Below is a small trained network, with its code and all its weights. Each question gives an input and a target symbol and asks what happens when units are switched off, that is, made to give their printed mean instead of their output.

import numpy as np


def w(rows, s, z=0):
    codes = np.array(rows[::2]) - 128.0
    scale = np.full(codes.shape[1], s)
    scale[-1] = z or s
    return codes * scale


def f(y):
    return y / 2 * (1 + np.tanh(0.7978845608 * (y + 0.044715 * y**3)))


def softmax(a):
    e = np.exp(a - a.max(-1, keepdims=True))
    return e / e.sum(-1, keepdims=True)


def log_softmax(a):
    a = a - a.max(-1, keepdims=True)
    return a - np.log(np.exp(a).sum(-1, keepdims=True))


def net(x, mask):
    ids = ['αδεηθλτ'.index(c) for c in x.split()]
    T = len(ids)
    res = E[ids] + P[:T]
    u = 0
    for l in range(2):
        q, k, v = (res @ M[l].T for M in (Q, K, V))
        z = softmax(np.where(np.tri(T) > 0, q @ k.T / 2**0.5, -1e9)) @ v
        res = res + np.where(mask[u], z, O[l][:, -1]) @ O[l][:, :-1]
        u += 1
        y = f(res @ A[l][:, :-1].T + A[l][:, -1])
        res = res + np.where(mask[u : u + 8], y, B[l][:, -1]) @ B[l][:, :-1]
        u += 8
    return log_softmax(res[-1] @ U[:, :-1].T + U[:, -1])


Q, K, V, O, A, B = {}, {}, {}, {}, {}, {}
E = w([
[71,111,139,155,162],'α',
[71,147,123,231,125],'δ',
[92,85,5,165,98],'ε',
[126,113,152,142,199],'η',
[65,94,149,116,169],'θ',
[82,110,154,138,148],'λ',
[64,181,109,204,153],'τ',
],0.014)
P = w([
[211,53,183,250,82],'0',
[123,155,149,39,36],'1',
[69,222,140,180,22],'2',
[138,132,188,93,57],'3',
[246,35,86,71,115],'4',
[219,255,6,115,227],'5',
[200,30,69,136,126],'6',
[111,41,102,101,59],'7',
[123,193,68,128,195],'8',
[157,83,103,175,63],'9',
],0.0065)
Q[0] = w([
[25,27,218,195,93],'0.h1',
[49,253,199,142,242],'0.h1',
],0.0049)
K[0] = w([
[254,16,98,190,207],'0.h1',
[92,182,70,223,118],'0.h1',
],0.0082)
V[0] = w([
[121,1,188,59,37],'0.h1',
[122,123,89,1,116],'0.h1',
],0.0064)
O[0] = w([
[55,116,107,248,166,67],'0.h1',
[165,146,81,197,202,1],'0.h1',
],0.014,0.0053)
A[0] = w([
[157,93,134,144,150,119],'0.n1',
[151,123,166,163,97,213],'0.n2',
[245,90,151,146,143,164],'0.n3',
[136,247,96,98,152,196],'0.n4',
[149,116,158,170,116,254],'0.n5',
[81,111,141,144,167,51],'0.n6',
[110,119,82,52,102,25],'0.n7',
[83,131,72,146,103,45],'0.n8',
],0.012,0.0028)
B[0] = w([
[131,169,66,178,181,118],'0.n1',
[78,115,216,101,196,238],'0.n2',
[187,150,192,74,171,176],'0.n3',
[112,20,119,128,203,212],'0.n4',
[112,120,120,86,165,210],'0.n5',
[74,165,117,167,153,103],'0.n6',
[226,140,198,190,107,251],'0.n7',
[254,147,152,210,169,156],'0.n8',
],0.0074,0.0025)
Q[1] = w([
[224,89,45,155,220],'1.h1',
[253,52,55,166,105],'1.h1',
],0.0062)
K[1] = w([
[148,255,130,96,113],'1.h1',
[90,245,93,99,56],'1.h1',
],0.0077)
V[1] = w([
[2,52,118,162,129],'1.h1',
[133,70,78,181,38],'1.h1',
],0.009)
O[1] = w([
[152,49,143,149,171,255],'1.h1',
[247,114,80,161,79,61],'1.h1',
],0.016,0.0034)
A[1] = w([
[108,254,164,127,151,248],'1.n1',
[89,120,155,113,132,236],'1.n2',
[64,116,20,179,132,97],'1.n3',
[112,144,142,71,80,89],'1.n4',
[151,186,152,112,83,41],'1.n5',
[136,168,103,136,187,253],'1.n6',
[167,79,111,118,154,73],'1.n7',
[71,185,194,127,169,50],'1.n8',
],0.0096,0.005)
B[1] = w([
[141,141,71,177,107,193],'1.n1',
[92,135,147,58,166,254],'1.n2',
[201,142,115,74,89,128],'1.n3',
[156,212,173,138,217,169],'1.n4',
[109,212,145,254,232,133],'1.n5',
[92,62,96,117,103,148],'1.n6',
[163,205,113,163,144,156],'1.n7',
[118,133,30,96,127,196],'1.n8',
],0.008,0.0086)
U = w([
[144,111,151,162,154,50],'α',
[186,139,247,53,41,100],'δ',
[209,141,21,145,103,253],'ε',
[90,139,32,80,151,228],'η',
[138,147,126,207,232,66],'θ',
[137,149,145,191,199,46],'λ',
[190,254,200,124,150,153],'τ',
],0.0056,0.005)

Each question gives the input, a string of symbols that net reads in full, and the target symbol t.
The units are the heads (2 rows each of Q, K, V and O) and the neurons (one row each of A and B). Each row of codes is followed by its name. A weight is (code - 128) times the scale printed after its matrix; where a second scale follows, it is the last column's (O, A, B and U).
mask holds one flag per unit, layer by layer, with each layer's heads first. A switched-off unit (its flag False) gives its mean, the last column of its rows in O or B, instead of its output. The means were averaged over made-up inputs and are rounded, as every weight is.
A unit's drop is (log p(t) with every unit on - log p(t) with that unit switched off) / (log p(t) with every unit on - log p(t) with every unit switched off).
The circuit of an input: a set's keep is (log p(t) with only the set's units on - log p(t) with every unit switched off) / (log p(t) with every unit on - log p(t) with every unit switched off). Starting from the 12 units with the biggest drops (on a tie, the unit counted first), units are removed one at a time, each time the one whose removal leaves the highest keep (on an exact tie, the one counted first), for as long as the keep stays at least 0.8.
circuit, biggest first: the units of the circuit, biggest drop first
unit that matters most: the unit with the biggest drop
top k neurons: the k neurons with the biggest drops, biggest first
k most important neurons of layer l: the k neurons of layer l with the biggest drops, biggest first
input τ η η, target τ: circuit, biggest first : (0.h1 1.h1 1.n4)
input ε η τ, target ε: circuit, biggest first : (1.h1)
input ε τ η η, target ε: circuit, biggest first : (1.h1 0.h1 0.n8)
input η δ η η, target η: circuit, biggest first : (1.h1 1.n8 0.n3)
input τ δ η τ, target τ: top 2 neurons : (1.n4 0.n7)
input τ τ ε τ, target τ: circuit, biggest first : (0.h1 1.h1 0.n7 1.n5)
input α ε τ ε δ, target ε: 2 most important neurons of layer 1 : (1.n2 1.n4)
input θ η θ η η θ η λ ε, target ε: 2 most important neurons of layer 1 : (1.n3 1.n2)
input η θ ε δ, target η: circuit, biggest first : (0.n2 1.h1 1.n8 0.n3)
input η ε δ η η τ, target δ: 2 most important neurons of layer 0 : (0.n4 0.n7)
input τ ε α, target τ: top 2 neurons : (1.n5 0.n8)
input η τ η δ, target η: top 3 neurons : (1.n8 0.n2 0.n3)
input θ ε λ, target θ: circuit, biggest first : (0.h1 1.h1)
input τ η τ δ, target τ: circuit, biggest first : (0.h1 1.h1 1.n4 1.n5)
input η λ η η η τ η η τ η, target η: unit that matters most : 1.h1
input δ δ δ α τ, target δ: 2 most important neurons of layer 1 : (1.n8 1.n1)
input δ δ ε θ η τ, target ε: top 2 neurons : (0.n4 1.n2)
input α θ δ λ τ θ, target δ: top 3 neurons : (0.n7 1.n8 1.n1)
input λ η η, target θ: circuit, biggest first : (0.h1 1.h1 0.n2)
input τ η τ η η λ, target τ: top 2 neurons : (0.n7 1.n4)
input τ δ η θ, target τ: top 4 neurons : (0.n7 1.n4 0.n4 1.n5)
input θ η δ η η η, target δ: top neuron : (0.n7)
input η ε ε η η λ, target ε: top 2 neurons : (0.n2 1.n2)
input η δ η α, target η: 2 most important neurons of layer 1 : (1.n8 1.n2)
input τ δ ε α, target τ: top 2 neurons : (0.n7 0.n4)
